Below are the code and all the weights of a small trained network. Each question names an input and a class and asks about switching units off, where a switched-off unit gives its printed mean instead of its output.

import numpy as np


def w(rows, s, z=0):
    codes = np.array(rows[::2]) - 128.0
    scale = np.full(codes.shape[1], s)
    scale[-1] = z or s
    return codes * scale


def f(y):
    return y / 2 * (1 + np.tanh(0.7978845608 * (y + 0.044715 * y**3)))


def log_softmax(a):
    a = a - a.max(-1, keepdims=True)
    return a - np.log(np.exp(a).sum(-1, keepdims=True))


def net(x, mask):
    res = np.array(x, float).reshape(1, 3) / 4 @ E
    y = f(res @ A[0][:, :-1].T + A[0][:, -1])
    res = res + np.where(mask, y, B[0][:, -1]) @ B[0][:, :-1]
    return log_softmax(res[-1] @ U[:, :-1].T + U[:, -1])


A, B = {}, {}
E = w([
[183,186,80,90,192,153,124,241,164,90],'x0',
[190,124,167,247,76,125,155,254,159,151],'x1',
[95,142,220,131,185,217,215,131,133,111],'x2',
],0.0088)
A[0] = w([
[180,254,124,51,166,136,170,175,226,72,72],'N0',
[104,97,225,162,68,64,132,93,143,228,77],'N1',
[59,144,131,17,195,115,54,31,101,72,107],'N2',
[107,127,182,157,226,204,236,96,84,63,106],'N3',
[159,156,61,98,28,47,79,138,117,164,51],'N4',
[241,59,153,192,71,98,147,176,142,214,176],'N5',
[70,95,140,218,72,127,182,42,129,141,94],'N6',
[161,80,212,201,232,190,188,115,116,114,58],'N7',
[142,164,80,104,183,117,141,166,181,71,107],'N8',
[126,107,142,165,84,115,178,49,150,197,63],'N9',
[193,107,135,205,135,114,131,180,163,132,3],'N10',
[164,198,130,247,91,119,117,135,146,135,33],'N11',
[126,76,19,163,115,67,46,145,126,144,165],'N12',
[194,163,89,129,211,116,141,223,157,37,151],'N13',
[121,33,200,122,47,132,157,74,59,169,167],'N14',
[197,163,179,202,98,118,79,137,194,161,19],'N15',
[65,197,48,22,139,93,93,70,151,138,64],'N16',
],0.0066,0.0043)
B[0] = w([
[91,143,67,131,158,80,160,98,117,103,192],'N0',
[97,116,117,148,188,109,111,164,93,61,186],'N1',
[111,127,164,199,112,176,89,94,143,98,254],'N2',
[219,74,138,99,95,35,158,119,196,247,210],'N3',
[157,108,121,67,136,30,163,76,135,149,196],'N4',
[171,103,158,187,93,196,55,104,108,111,247],'N5',
[97,188,98,144,169,58,169,149,91,86,192],'N6',
[171,52,114,114,127,40,98,78,193,176,183],'N7',
[61,181,125,176,145,75,134,159,42,85,167],'N8',
[109,182,130,129,217,64,152,146,106,84,161],'N9',
[115,152,141,137,185,127,90,85,161,122,173],'N10',
[149,163,191,173,211,136,69,91,170,138,171],'N11',
[208,64,130,80,88,2,204,140,168,121,223],'N12',
[115,155,71,175,146,95,144,138,123,35,221],'N13',
[101,202,92,152,146,113,197,177,91,109,216],'N14',
[152,131,146,144,224,136,20,68,147,151,168],'N15',
[117,110,175,208,145,174,83,74,166,138,210],'N16',
],0.0085,0.0086)
U = w([
[53,191,58,169,195,83,183,157,38,117,84],'0',
[174,38,131,66,117,48,163,96,211,218,85],'1',
[98,118,207,189,170,195,15,68,162,161,80],'2',
[125,89,106,143,31,183,195,157,104,127,251],'3',
[87,156,134,1,118,187,73,189,77,210,40],'4',
],0.0096,0.012)

Each question gives the input, the list of numbers given to net, and the class t.
The units are the neurons (one row each of A and B). Each row of codes is followed by its name. A weight is (code - 128) times the scale printed after its matrix; where a second scale follows, it is the last column's (A, B and U).
mask holds one flag per neuron, in row order. A switched-off neuron (its flag False) gives its mean, the last column of its row in B, instead of its output. The means were averaged over made-up inputs and are rounded, as every weight is.
A unit's drop is (log p(t) with every unit on - log p(t) with that unit switched off) / (log p(t) with every unit on - log p(t) with every unit switched off).
The circuit of an input: a set's keep is (log p(t) with only the set's units on - log p(t) with every unit switched off) / (log p(t) with every unit on - log p(t) with every unit switched off). Starting from the 12 units with the biggest drops (on a tie, the unit counted first), units are removed one at a time, each time the one whose removal leaves the highest keep (on an exact tie, the one counted first), for as long as the keep stays at least 0.8.
units of the circuit, in order: the units of the circuit, biggest drop first
k most important neurons: the k neurons with the biggest drops, biggest first
drop when u is switched off: that unit's drop, to one decimal
input [-7,6,4], class 0: units of the circuit, in order : (N6)
input [-1,6,-5], class 2: 3 most important neurons : (N5 N3 N11)
input [3,-1,-2], class 3: 4 most important neurons : (N6 N14 N9 N1)
input [-1,-7,-6], class 2: 4 most important neurons : (N2 N16 N3 N7)
input [2,2,4], class 1: 2 most important neurons : (N3 N7)
input [-1,0,-3], class 3: 3 most important neurons : (N3 N7 N15)
input [-1,4,4], class 1: 4 most important neurons : (N2 N7 N3 N16)
input [-4,-3,-4], class 0: 2 most important neurons : (N3 N14)
input [-4,-8,8], class 1: 3 most important neurons : (N3 N5 N7)
input [-8,-6,-8], class 0: 3 most important neurons : (N14 N6 N3)
input [5,7,6], class 2: 2 most important neurons : (N12 N5)
input [-6,6,3], class 0: drop when N14 is switched off : 1.0
input [2,-1,-3], class 3: drop when N7 is switched off : 0.5
input [-7,0,-2], class 0: drop when N11 is switched off : 0.0
input [-5,7,-5], class 2: units of the circuit, in order : (N5)
